Levels
[-253   42 -107 -202  185 -108   78  176 -117   37  -70   50  205 -249
   69    4  -46 -151  -45   -7   57  136 -132 -145   10 -102   -6  -89
   84  114 -213  142  215  188  -98  -11 -201  -50] | 10
[  64   83 -294  -25   20  238  228 -187  -37 -207 -214 -109 -196  -79
   98 -192  197  318 -116  -79   46  119  348  -42 -211  315  117  282
   55   -4  124   40  207  118   85 -137  -78 -221] | 28
[ 110   -7 -257   84 -135   72 -273  122    7 -281  -89   68 -163  317
  -91  -98  118  185   16   19   76   48   77  102   -2  111   45  -17
 -126  -96    8   71 -102   78  190  -42 -117  -49] | 21
[ 114   83   83  -98  -74  255  379 -237  128    6   27  243  -96 -110
   27  -62   70  189   36 -255 -218  206  154 -108 -239  285   45   66
   30  -66 -303  169  297  -21 -131  -50  120 -196] | 18
[-136  -17  -70   34   -9 -194 -118  341  -50  159 -252  -10  112  -18
  202  -37  -72 -105  -87   51  109  -10 -141  -85    2 -138   59  -43
   48   91  -95  117 -100  134   84   -8 -298  136] | 1
[ 105   80 -258    1   14  143  -11  -51  -13 -258 -279 -137 -215   51
   96 -145  192  344  -75  -20  143   60  291  -47  -84  311   86  311
   -6  -22  263  -92   97  117  137  -82 -145 -118] | 27
[   9  179  189 -222  161  -75  295  -25   76   97  -31   59   77 -208
   99  164  -42   49   19 -192  -48  183  -66 -212  -86  118  -30   60
   88   77 -131   12  324   78 -180    4  -87  -16] | 12
[-144  141   93 -263  241 -187  206  111  -26  121 -123  -45  186 -299
  166  148  -57  -55  -33  -95   61  153 -116 -246   -3    5  -26   65
  136  152  -70    5  293  149 -158    1 -217   23] | 9
[ 284  300  144 -113   95   53  207 -248  174 -155  -80  -92 -214   -2
  -52   69  -22  361   64 -199  -38   99   84 -152 -226  316  -54  252
  -45   74  242 -146  236  -88 -149  -92  -29  -25] | 25
[ 103  143  -13   48  -12  -26 -164   41   69 -110 -144  -12 -135  129
  -97  -59 -110  141   44  -16   14  -26  -68  -61 -130    7  -58   30
 -112   84  116   13  -87  -94  -39 -103 -102   66] | 27
[ -31    9   30  -18  -99 -241  -33  194   65  155 -111  -48  105  134
   89  156  -94  -68  -20  -51   -9   71 -177  -19  -43 -155   23 -104
   42  111 -151  215 -121  -20   38  -67 -240  131] | 0
[  70  150  -99   11   49   23  -93   -7   31 -157 -228 -103 -149   43
    1  -74   -6  210  -17  -16   86    3   73  -80 -117  116  -16  172
  -56   79  217  -56    0  -18    0 -102 -122   -2] | 28
[ 145   41   13 -145 -181 -111 -117 -166  229 -141 -104 -211  -69  389
  -69  413   99  261   96 -148  -50  193  133   57   14   70  -48  159
   28   69   99  144 -148 -309   17 -192  -48  -33] | 28
[ -77   70  344 -556  -56 -254 -157 -258  374  -98  118  -86  251  255
 -232  791  -37   46  327 -243 -193  332 -110  -87  239  -59 -289   50
   24  180 -146  157   21 -581 -401 -143   87  -65] | 16
[-239  -20 -107 -213  102   70  386   32 -113  147  -97  128  177 -395
  216  -91   61  -83  -98 -106  -53  209   60 -188  -92   64   94   12
  200   45 -370  243  355  217  -86  -26 -116 -173] | 10
[ -73 -147  -13 -254 -265  -11 -354  -63  221 -175  -81   55   86  351
  -95  338  149  113  199  -83  -90  210  117   23  240   45  -99   90
  -24  -22 -175  198 -160 -370  -65  -99   55 -123] | 19
[-149  -52   97   -2   -9 -259 -143  442  -33  283 -256  114  187  -59
  248   48 -106 -183  -38   29   75   14 -223 -169   89 -182   30  -90
   81   68 -211  118  -93  130   42   52 -275  201] | 7
[  92  123  257 -492 -104 -185 -142 -383  394 -243  145 -175   99  380
 -323  736    1  208  329 -257 -191  319  -27  -14  147   45 -273  106
  -28  157    7  126   -4 -617 -340 -201  102  -92] | 21
[ 223   44  302   99 -158  166  594    5  115  413  -47  416  -86 -196
  299 -125    0   78  -66 -310 -266  166   44 -183 -332  249  180  -36
  136 -138 -516  235  266  171  -14   57   41   -6] | 12
[ 390  109  229  136 -220  320  583 -208  184  183   58  398 -259  -17
  116 -153   58  267  -14 -361 -319  186  157  -71 -428  388  163   -1
   28 -193 -416  213  267   81   -1   -2  150 -102] | 18
[ 206  144   20  -31  -59  230  332 -227  109  -82   85  193 -170   -8
  -74  -83   32  221   29 -232 -188  174  100  -36 -293  260   41    3
  -34  -58 -213  154  254   10  -80  -72   78 -159] | 20
[  50  -17  -49    7 -139  -60 -220  174   75  -86   -4  160   -6  297
  -70  109   28   31   66  -48  -16  109  -79   69   49  -29    0 -145
  -79  -66 -207  166 -107   20   88   -5  -86   20] | 16
[  -3   16  217 -100  -35 -333  -75  309   89  231 -137   41  167   99
  171  319  -69  -83   24  -84   27  117 -217 -124  107 -122   -9  -74
   91   61 -170  103  -60   32   14   31 -232  201] | 9
[  69   -9  128 -377 -206 -138 -247 -224  332 -238   53 -105   76  464
 -197  641  128  210  260 -195 -118  305   72   55  223   79 -168  108
  -14   41  -52  151  -88 -462 -136 -143   58 -101] | 19
[ 302  347  172 -136  119  -35  158 -218  190 -205  152  -27 -156  127
 -236  211 -100  258  116 -225  -82  150 -105  -49 -215  175 -119    7
 -121   76  100  -67  225  -77 -184  -76  -15    1] | 20
[  99  117  -20  -89   38  103 -166  -25  107 -234 -273  -19 -160   45
   59  -50  119  322   55  -40  111   31  190 -151   33  330  -31  337
  -79  -15  256 -220  102  -24  -29   -7  -65  -52] | 22
[-306  -64 -113  -62   79 -184 -136  386 -127  173 -309   17  214 -194
  243  -77  -59 -190  -93   98  143    3 -128 -173   87 -174   38  -16
   95  122 -136  113  -25  171   21   12 -305   85] | 4
[-315  -91 -107 -132  110 -104  -71  358 -125  162 -443   -2  194 -299
  403  -90   85  -79 -118   80  207   39   52 -259  168   21   79  198
  166   68  -49  -17  100  233   45   53 -297   20] | 6
[-249  -54 -140  -69   85 -199  -97  396 -149  129 -228   27  203 -133
  211  -28  -19 -178  -98   74  151   58 -137 -120   98 -157   57  -78
  100   75 -169  131   20  250   80   24 -314   73] | 7
[ -48 -108 -237   40 -120   44 -328  270  -29 -172 -207  125  -39  220
   88  -70  188   99  -16   50  140   65  116   33  153  101   73   37
  -54 -124  -79   43  -88  164  217   42 -145  -50] | 16
[ 181    9  352  124 -174  136  563   80  101  511  -95  460  -41 -241
  348 -158  -53    9  -66 -285 -278  131  -11 -224 -322  186  175  -62
  152 -121 -568  261  219  154  -30   68   25   50] | 11
[ 105  186  -22  118   38  -81 -188  101   51  -83 -209  -81 -155  150
  -41  -25 -113  142  -13   -1   80  -60  -68  -43 -149  -30  -40   55
 -103  101  206  -41 -137  -22   23  -96 -150  114] | 29
[  54   66 -164  -34    6   90 -218   42   33 -283 -164   21 -133  128
  -42  -87   96  221   35    7  104   40  109  -37   17  195  -15  145
 -107  -31  130  -78   34   37   39  -26  -89  -67] | 21
[  39   12   76  -28 -138  -73 -270  128  139  -57   -6  187    7  275
 -126  142  -55   11  133  -65  -70   81 -140    8   44  -62  -80 -138
 -112  -15 -200  142 -134 -132  -40  -21  -26   49] | 17
[ 146   80  159  -22 -175 -158 -195  -41  243    2 -160 -105  -71  357
  -47  343  -51  168  105 -123  -69   78   -9   -5  -32  -42  -80   87
  -24   91   68  107 -255 -333  -27 -155  -43   96] | 29
[ -34   91  -42 -137   76   38 -115   31   46 -177 -121   62  -21    1
   -8   21   61  131   50  -46   61   96   49 -105   43  148  -48  113
  -56    7   16  -64  135   37  -73    4  -70  -76] | 17
[ 119  150 -159 -125   57  190  168 -208   41 -291  -17   -9 -160   -3
  -70  -57  135  291    5 -133   -4  166  195  -34 -148  312   16  162
  -35  -19   54   -6  280   68  -36  -80  -18 -200] | 21
[ 106   58 -230  -63  -60  349  436 -279   -1 -176   93  166 -157  -70
  -32 -182  187  238  -48 -209 -155  247  267   27 -288  324  126   26
   36 -105 -281  244  352  149   13  -94   68 -319] | 19
[ -62  204  -33  -96  183 -183  187   74  -32   53  -62 -138   77 -150
   39   24 -152  -37  -76  -52   55   58 -192 -105 -184  -82   -6  -49
   32  204    4   68  161  131  -89  -72 -271   59] | 0
[-174  -33  -96   71  -37 -157 -175  344  -53  147 -249   30  106  -15
  152 -128 -115 -139  -73   80   86  -55 -175  -78  -26 -177   44  -85
   -3  106 -121  149 -141   88   58  -25 -281  131] | 0
[-272  -48  219 -481  -60 -355 -121  -44  237  135 -167 -237  364   61
   90  641  -28  -75  154 -119  -59  243  -77 -165  258 -156 -166  152
  174  257  -93  188  -66 -443 -269 -145 -130   16] | 1
[ 484  126  269  231 -282  324  571 -237  211  243  -97  306 -361  -14
  179 -240    9  355  -34 -340 -317   92  202 -124 -514  418  178  126
   36 -147 -243  172  159  -23   19  -64  126  -26] | 26

Stage of each row
[  46   21   88   23 -115   46  -43   45  123 -169  -86  -54  232  -88
 -230   34  -43 -190  164  144  -44 -106 -349   42  221 -118 -144 -273
  124  -42  -50  426  239 -124  -32  216  300  -83] | 23
[  23   39   24  287   71 -127  -58  -77  101    6  -34 -112  -14 -123
  -50  -60  -13  -66  147  -75   43  174   24 -114  -40 -157   10  -21
  -74   29   37   58 -103  -84  -71  154   95  -35] | 7
[ -11   60   58  -25 -282  253  -10   54  350 -321  -68  131  221   -2
  -60  127  200 -173  166  -47  -36   -5 -437   92   73 -253 -328 -287
  -42   75   43  261  240 -351   73  114  147  -69] | 16
[ 261 -333   36 -429   43  263  113  228   27 -390    9 -130  -27   68
   44  247   74  156 -293   37 -119 -179 -158  225  281  129  -91   82
  111  -59  127  -29  -84 -115  151   16 -155  -95] | 14
[ 282 -435   -3 -543 -126  264   82   93  -59 -337  -98  -15 -104  138
  258  203  221  161 -254  202   -7 -224   59  351  346  239  -17   -8
   17  -32  -38  -36 -142   69  280  -25 -287  -73] | 22
[ 164  185 -272  518 -306 -187    8  -94   46  151  -89   50 -145   36
  301 -190  313 -172  471  -12  252  119  160 -194   34   10  -45 -102
 -272 -181 -391  131  124  168   60  240  -15  448] | 1
[ -85  135  -83  305  -55 -102  -69  -94 -176  269 -103 -144  142   20
 -116 -273   54 -209  157   88  138   72   38 -118   -3   -3  179 -117
   60   76 -163  206  222  210 -123   76  178  -67] | 20
[-156  197  -45  360 -106 -174  -43 -214  -46  231 -135  -74  146  -95
 -132 -273  -42 -131  262  126  138  161  -29  -46  -87 -136  144 -271
  -65  224  -88  328  197  115 -120   94  228 -141] | 21
[-112   55   62  185  114  -66   35  -41   83    8  -43 -100  -72 -135
   29  -81   11  143  -56 -125   32  316   42   -5 -191 -121   48   14
 -132  305  211  -56 -136  -73  -50    3  -32 -202] | 12
[-307  298  -13  511   48 -230  -57 -241  -28  282  -97 -110   -3 -153
  -23 -322    1  -45  164 -120  136  456  164 -182 -396 -258  161  -68
 -141  384  100   20   25   74 -215  -22  135 -173] | 15
[  79  -40   67  -16 -102   31   -4   72   47  -97 -101  -64  130  -45
 -103    3   33  -83   82  164   21  -88 -210   98  221   35  -45 -212
   60    6  -70  306  144  -31   43  177  149  -76] | 23
[  63 -147  316 -198  -57  301 -222  172  371 -473  -85   89   43  -27
   33  282  335 -279   -6 -151  -67   -7 -148  -43  147 -229 -393   -6
  117 -109   92 -106 -140 -419   91  171   77  -55] | 8
[-204  133 -130  216 -279   28   22 -319  122   50 -137  161  -52   18
  291 -167  286   39  147  -95  169  373  148   84 -321 -240    3 -180
 -358  413   39  -43    0    6   58 -140 -155 -112] | 18
[ -61   13   46   76   72  131  -18   18  151 -174   11  -64   45  -49
  -46   43   73  -38  -86 -234  -66  200 -106  -80 -105 -231 -119   83
   17  116  198  -81  -34 -182  -81  -10   32 -135] | 12
[ -61   14   -6   95  -36 -141  -39 -228  -98   62 -135 -132  121 -116
 -159 -151 -158  -80  164  248   54   10    2   45   43 -123  155 -245
   50  145  -45  346  105  137 -113   82  229 -189] | 21
[ -50   10   -2  207  181  -93   73  -67   60   19    8 -143  -74 -132
  -17  -72  -83  183  -88 -151    1  305   37  -14 -162 -118   90   77
 -133  249  225  -57 -183  -58  -72    4  -51 -188] | 10
[ 311 -376   52 -218  201 -191   59  -54 -118 -151  -74 -248 -262 -132
  115  103 -165  276  -95  264    8  -90  267  201  234  173  207   43
  -34  -39   49   14 -427   97  112  142 -145  -85] | 6
[-118   -5   11  128  141  -56   40 -133   30  -12  -32 -102 -138 -112
  107  -77    9  185 -126 -166   15  358  177    1 -255 -160   87  101
 -150  328  246 -174 -224  -18  -66  -90 -117 -213] | 12
[ 396 -134 -305  171   66   66  129  201 -107   -9  146 -254   64  170
 -103   24   15  -67  -23 -137  -46 -163 -172 -121  307  173   26  227
   81 -408 -159   60  126   60   -3  142  -54  255] | 6
[ 300  -76 -152  131 -196 -129  -15  -90   25 -121  -92  -42 -124  -11
  177   23  110 -132  345  169  101 -116  107  -51  233   -7  -59 -109
  -81 -294 -295  206    8   95   68  256   48  328] | 2
[ 124 -121   18  -92    9  -37  -27   -3 -148  -40  -95 -222  191  -43
 -274  -35 -175 -125   67  328  -19 -246 -163   77  319   57  117 -197
  245  -82 -113  417  182  122  -63  176  268 -134] | 21
[  15  -41 -142   95   39 -100    5 -141 -293  174  -74 -231   36   35
  -58 -201  -54  -38    4  146   76    1  157  -18   25   47  272  -10
   92   64  -89  115   86  293 -107  -23   56  -97] | 18
[ 286 -328   24 -428  -67  186   47  157  -84 -275  -76 -138   80   84
  -48  166   35   10 -123  295  -53 -360 -166  258  431  201   -2 -114
  190 -135  -77  221   65   19  151  112   -1  -82] | 18
[ 134 -108   38 -156  -64  149   52  130   95 -253  -36  -96  139  -12
 -131  122   -2  -19  -13  100  -69 -146 -316  136  223  -12 -112 -148
   96  -20   41  252  134 -154   49  121  106  -93] | 16
[ 106 -188  -50 -148  -42   35   47  -66 -115  -89  -88  -89  -60   21
  123   -7   61   91  -96  134   31  -10  109  158  125   81   88  -25
  -12   69  -25   47  -60  149   75  -14 -107  -90] | 23
[ 182 -183  124 -214  128   94   36  237    9 -252  -11 -231   98  -59
 -209  142 -102   26 -136  119 -113 -187 -265  101  292   78  -41  -28
  227  -76   93  196   37 -118    4  165  129 -136] | 14
[-113   84  -55  143 -248   38  -11 -195  111    4 -135   97   82   -4
   85 -117  174  -78  175   30  115  162  -40   73  -82 -171  -30 -245
 -173  234  -41  169  113   -8   33    3   27 -105] | 21
[ 112  -26  -84  237   20 -117    9  -97   56   -3  -20  -98  -81  -57
   56  -42   22    2  134  -61   54  140   81  -58   -6  -83   35   14
 -140  -19  -13   25 -128  -18   -4  114  -24   47] | 6
[-119   77   55  208  134 -165   -9  -92  -68  109  -76 -192  -33 -145
  -60 -164  -80   60   13   15   52  235  102  -47 -154  -92  157  -28
  -17  256  119   49  -54   58 -127   31   95 -197] | 14
[ 274 -226 -130  -63  -53   88   46  -32   78 -236    8  -47 -119   62
  179  137  132   34    0  -69  -14  -19   64   50  143  -28  -78   99
 -100 -158  -24  -81 -170  -52  112   57 -176  117] | 6
[  96 -183 -136 -192  -99  226  166  -14   79 -248    3   19 -107   93
  255  107  193  239 -204 -121  -22  113   -3  213  -31  -21  -63   67
 -179  170  155 -153 -105  -66  152 -149 -315  -75] | 15
[-166  159   36  254  -23  -48  -40  -96   84   30  -79  -57   53 -102
  -39 -131   52  -60  109  -77   50  258  -32  -71 -189 -219   -2 -108
  -65  246   98   78   58  -71 -107   29  123 -147] | 15
[ 165 -207  102 -167  256   -3   83  162  -52 -176    9 -290    0 -115
 -184   99 -210  172 -217   91 -115  -78 -129  106  205   90   80   61
  162   17  179  108 -110  -52  -29  115   54 -194] | 12
[ 430 -139  -87  -32 -242   74   11  120  221 -377  -21  -17   88   15
  -43  229   71 -220  326  152  -41 -341 -334   24  466  -30 -285 -193
   41 -465 -252  389  156 -189  124  366  169  320] | 3
[  -6  -87   41  -28   85   40   56   19   24  -95  -42 -101 -113  -45
  120    4   85  171 -165  -86   11  193   83   78  -84  -20   36   75
  -79  217  176 -132 -168  -36   27  -39 -133 -158] | 13
[ -36    7   48   98  161 -106   -4  -30  -78    9  -46 -238   31 -124
 -157  -88 -152   22  -23   55  -20   99   -3  -33  -30  -80  124  -19
   98  134  112  121   -6   31 -143   62  152 -184] | 14
[ 341 -184 -258   15 -200  -99   40 -151 -103 -114  -95  -26 -296   64
  412    3  209   -2  217  164  141  -86  369    1  196   98   28   30
 -148 -268 -319   -2 -121  274  132  127 -181  377] | 1
[ 139 -237  -64 -249  -44  127   66    0 -118 -145  -69 -104  -73   91
  151   46  126  114 -158  107   16  -62   94  184  124  109   76   23
   11   57    7  -41  -67   99  110  -59 -175  -86] | 17
[  54  171 -258  589  -80 -366  -23 -318  -87  264  -72 -113 -148  -78
  143 -274   20 -104  425   11  194  238  314 -228 -144 -136  164  -42
 -234  -45 -229  112  -16  234 -120  144   64  238] | 3
[ 109 -144   79  -13  291  -33   21  110  -57  -90   26 -293    7 -107
 -193   36 -177   73 -178  -18  -92   14  -52  -27  123   18   92  136
  161  -12  161   30 -127  -33  -97  101   74 -172] | 10
[ 281 -204   67  -98   55   89  -26  163  125 -289    5 -140   55  -25
 -119  191    0  -99   13   20  -83 -175 -201   14  315   -8 -135    8
  127 -256   -5  132  -57 -185   50  235   88   32] | 7
[  69  -72   51  -43   60    2   -5   73  -75  -70  -61 -206   84  -42
 -150  -10  -61  -42  -19  134  -20  -83 -108   38  148   23   54  -74
  158    8   13  192   80   11  -50  109  145 -125] | 16

Levels
[ 211   29   -6   91  -10  129  145 -161  -35 -207  -10   13  -37  126
   55  112   14  230   45  130  129   48   -5  -20  -75   26  -43  164
   -1   66  142  225  -52 -207  -38  192   -1  101] | 12
[ -84   71  164  -94  170   52  -45   26  -89 -125  154  -13  150  -32
  -26   28 -178  190 -133  -29  -87   56  -58  -58  117   -8  -68 -187
 -122   68  189  -79  216  -44  -43   92   38 -135] | 4
[ -87 -268   22    7   79 -100  114  415   28 -178 -115  240   83  205
  123 -488  -67 -140   84 -113  170   46  175   42   21 -315   37   60
 -127 -302 -252 -272 -375 -271 -127 -102  267   44] | 4
[  17    6   16  -62   30  -48  152  162  -40 -237  -73   41   -4   -7
   24 -305 -139  -89  -94   48  148   16  109 -115  211 -141  112   47
 -231 -164  154  -70 -228 -168   52  128  235   99] | 6
[ 146  -63    4   53  -56   -2   51 -146   23 -117    1  -21   45  169
   93  219  -29  248   36   41   -2  153   34  -57  -12  -31  -87  141
   12  148   43  182    8 -241   -7   95   14   69] | 11
[ 273 -118   22   23  -27  -12  176 -144   48 -187 -218  -17 -143  181
   30   53  -17  168   25  150  151  175  -14  -76   82 -172  -39  224
 -134  -32  118  249 -124 -159   10  141  108  164] | 13
[ -21   87 -270  138 -226   86  274   51 -144 -158   56   69  -34    1
  212 -166  127 -434  181  -52  180  -57  193 -125  -57  148  216  419
  143   93   76  -74 -243 -410   59   58   75  154] | 13
[ 195 -182  273 -110  179 -122 -123  -14   66   22  -61 -191   30   19
  161   76  -80   73 -123 -198  -83  298 -325 -147  143  -77 -218   -3
 -171  134   27  -83  332   67  -66  104  124 -156] | 2
[ -30  225   43  -41  100  114   96   -2 -143 -275  179   23  101 -109
  -36 -105 -194  135 -153  134   35 -130   79  -62  117   75   46 -139
 -146  -23  337   31  -25 -145   35  238   83   -4] | 6
[ -77 -303  144  -73   61  -85   18  288  103 -110 -257  157   31  343
 -120 -141  -89  273    2  -73  144  352   87  -14  152 -501   41   48
 -199 -196 -214 -108 -167 -127 -109 -168  147  116] | 6
[   3 -110  239 -101  251   -4 -174   73   17  -57  125   35  186   76
    8  -13 -189  254  -68 -115 -111  126  -52   40   85  -80 -179 -217
 -100    0   17  -47  194  -15 -148   19   81 -186] | 25
[-305 -220  116 -108  140  -63 -119  159  -23   90   85   93  195  153
  -76   88 -110   52   47 -245 -249  251   60   22  119 -231 -106 -104
  -11   99 -150 -215  292  -78  -93 -325  -14 -216] | 1
[ 136  -86  209  -71  240   19 -165   86   32  -60  102  -33  101    5
   38  -71 -100  133  -75 -180  -23  162 -150   -4   53  -20 -120  -81
  -88   40   -9  -65  188   32 -103   64   82 -130] | 24
[ -76  144  -51    1  -22   42  105   91 -120 -203  154   28  114  -69
   83 -151 -106  -87  -60   -5   53  -71  138 -108   87   79  106   27
  -56   25  182  -89 -103 -253   50  148  114   36] | 7
[-326 -111   35  -67  -41  -55  -72   88   -9  -18   79  128  238  256
 -135  244 -155  335   14  -74 -175  270  233  -29  133 -261   11  -77
   10  128  -88  -56   97 -249  -18 -241  -43  -17] | 7
[-129 -347  121  -49  197  -86   34  349   51 -112 -131  257   95  272
  -27 -343 -112   64   80  -97   46  132  134  127   50 -427  -78  -67
 -157 -295 -272 -203 -185 -148 -176 -224  185  -57] | 2
[ -38   33  126  -81  165   47 -143  103  -62  -41  220  -18  167  -77
   43  -74 -115  -28  -60 -205  -80   76  -45  -45   91   88  -29  -87
  -29   99   83 -148  209  -39  -66   42   60 -158] | 24
[-114 -143   60  -12   63  -96    9  213  -10 -127   72  126  197  135
  147 -166 -131   33   18  -90  -35   40  126    4   21 -143  -67  -65
  -51  -63 -118 -175 -111 -269  -82  -34  155  -67] | 5
[-182  -80    3  -97   75  -83 -148  159  -35   37  208   28  184  -28
  -10  -40 -109 -171    3 -267 -214  169  106  -54  157  -63   33  -22
   22  140  -68 -194  175 -116   45 -217   48 -149] | 22
[  66  -11  -84   39    1   41  230  -21  -82 -234  -30   99  -61   61
   53 -145  -32  -86   67  140   98  -43  107  -23   24  -78   37  134
  -58  -78  141   73 -177 -236   20   66  109   70] | 16
[ 209  131   71   45   -8  137    1 -298  -43 -124  125 -139   45   40
   50  392  -26  389  -61   61  -22  132 -128 -101  -31  167 -107   75
   31  304  239  259  241 -127    0  255  -96   19] | 11
[-136   74  -37  -79   89  -40   42  207 -127 -141  211   76  150 -172
  136 -408 -182 -411  -28 -109  -36 -165  198  -64  187  102   81  -62
  -96  -95  183 -221 -108 -197   22   65  240 -110] | 25
[  83 -235   60   -5  102  -92  -47  112   56  -48   -4   47   53  135
   88  -59  -21    7   55 -153  -47  212  -40    6   -2 -189  -88   83
  -14   30 -196  -75   33 -126  -45 -122   84  -62] | 19
[-196 -226  160 -191   90 -195 -302   78   68  180  102  -60  209  100
  -70  249 -167   82  -46 -326 -348  446    0 -106  277 -215  -82  -85
  -26  245 -120 -153  417   -6   13 -315   10 -201] | 23
[ 100  -90  -41   60   13   45  173   52  -40 -183  -60   91  -58  113
   96 -150   36  -77   97   20  140   54   18  -17  -49 -105   26  194
  -15  -49   -8   -5 -140 -215  -40   24   89   63] | 17
[ 176 -224   33   82   18   20  144  -50   62 -180 -169  130  -46  328
   47   46    9  298  132  121  127  156   41   62  -95 -247 -113  156
  -32  -76  -91  182 -160 -238 -118    9   56  105] | 14
[-187  116 -269   38  -89  -10   65  291 -184  -57  316   50  117 -253
  225 -402   54 -798   96 -336  -21 -111  199 -132   40  232  268  268
  156  131  -18 -391  -99 -310  134 -101  129  -45] | 21
[ 131  -65   70   49   65  133  107  -82  -24 -169  -63   60  -52  188
  -19  101   28  273   61   78  116  150  -84    7  -84 -117  -59  113
  -13   34   46  129   38 -124 -100   59  -24   42] | 16
[  17   43  118  -51  276  200  -53  131  -60 -184  123  112   37    1
 -241 -147  -83  223  -66  -40   67   71  -22   92   27 -111   44 -108
  -96  -69   58  -13   86   50  -72  -29  -20  -45] | 21
[-122  -82  -69  -16   44  -86  120  314  -92 -110   69   99   84  -68
  222 -465  -50 -520   57 -197   40  -79  132  -62   80  -19   67  106
  -63 -115  -46 -338 -176 -248  -12  -40  244  -71] | 2
[ 198  238  -92   80  -45  187  226 -217 -147 -259   90  -54  -79  -90
   77   33    7  -23   -6  168  141 -105    1 -106   -9  222   60  193
   -8  111  381  205  -33 -203   60  314   21  103] | 13
[ -69  -12  110  -60  184   50  -46   54  -92  -17  164  -32  116  -67
   49  -20  -66  -72  -32 -187 -130   59  -96  -30   54   52 -105  -60
  -36  123   74 -155  289  -31  -62  -12   20 -207] | 1
[ -78  -72 -105   21   39  -58  132  296 -112  -76   96   64   64 -128
  282 -485   16 -659   86 -261   42 -109   91  -69   39   75   65  186
  -13  -65  -49 -360 -138 -238   -2  -28  233  -90] | 1
[-287 -175   19  -90   47  -74 -109   70  -15   44  106  111  167  184
 -146  215 -106  137   60 -143 -271  295  138    4  120 -274  -19  -53
   48  165 -132  -93  234 -143   10 -371  -71 -124] | 19
[   0 -303  119  -56  187 -113  -78  313   87  -79  -41  166  116  179
   60 -336 -115  -21   53 -184   32  146   94   77   69 -277  -70  -27
 -112 -209 -242 -170 -150 -125 -138 -140  213  -60] | 24
[  64 -131  199 -107  237  -76 -150   77   36  -72   98   11  149   31
   44  -89 -203  132  -78 -106 -119  107  -33   18  128  -91 -168 -178
 -135  -30   18  -37  125  -22  -79   27  140 -166] | 24
[  43  -71   14   33  -81   21   29 -195   -2  -43    4  -21   44  206
   36  371   -1  264   76    8  -74  243    3  -73   -8  -53  -84  150
   76  246   46  164  161 -215  -18   -9  -76   22] | 13
[-186   -4  134 -151  199   28 -192   77  -44   -9  209   40  180   -2
 -205   79 -193  172  -83 -145 -211  187   53   -1  199 -108  -12 -199
  -66  104   73  -75  297   22  -10 -164  -22 -170] | 23
[  50  284  111  -31   36  377   33 -331 -135 -143   67  -95  -69   52
 -350  515   -4  598 -102  151   73  247 -146 -101   69   67   72   43
  -18  301  431  317  411   59   -9  163 -267   87] | 12
[-110  -63  232 -142  157   14 -168    1  -34   79   85 -118  115   21
  -64  237  -86  164 -101 -233 -187  330 -208 -116  166  -72 -108  -86
  -70  240   68 -135  502   81  -63  -80  -49 -202] | 2
[ 261 -141  130  -12  103 -134  -81 -182   48  -38   68 -155   55   25
  244  209  -68   96  -40  -69 -182  177 -228  -85    6   21 -268   22
  -19  227   22   82  265  -90    6  112   63 -154] | 18
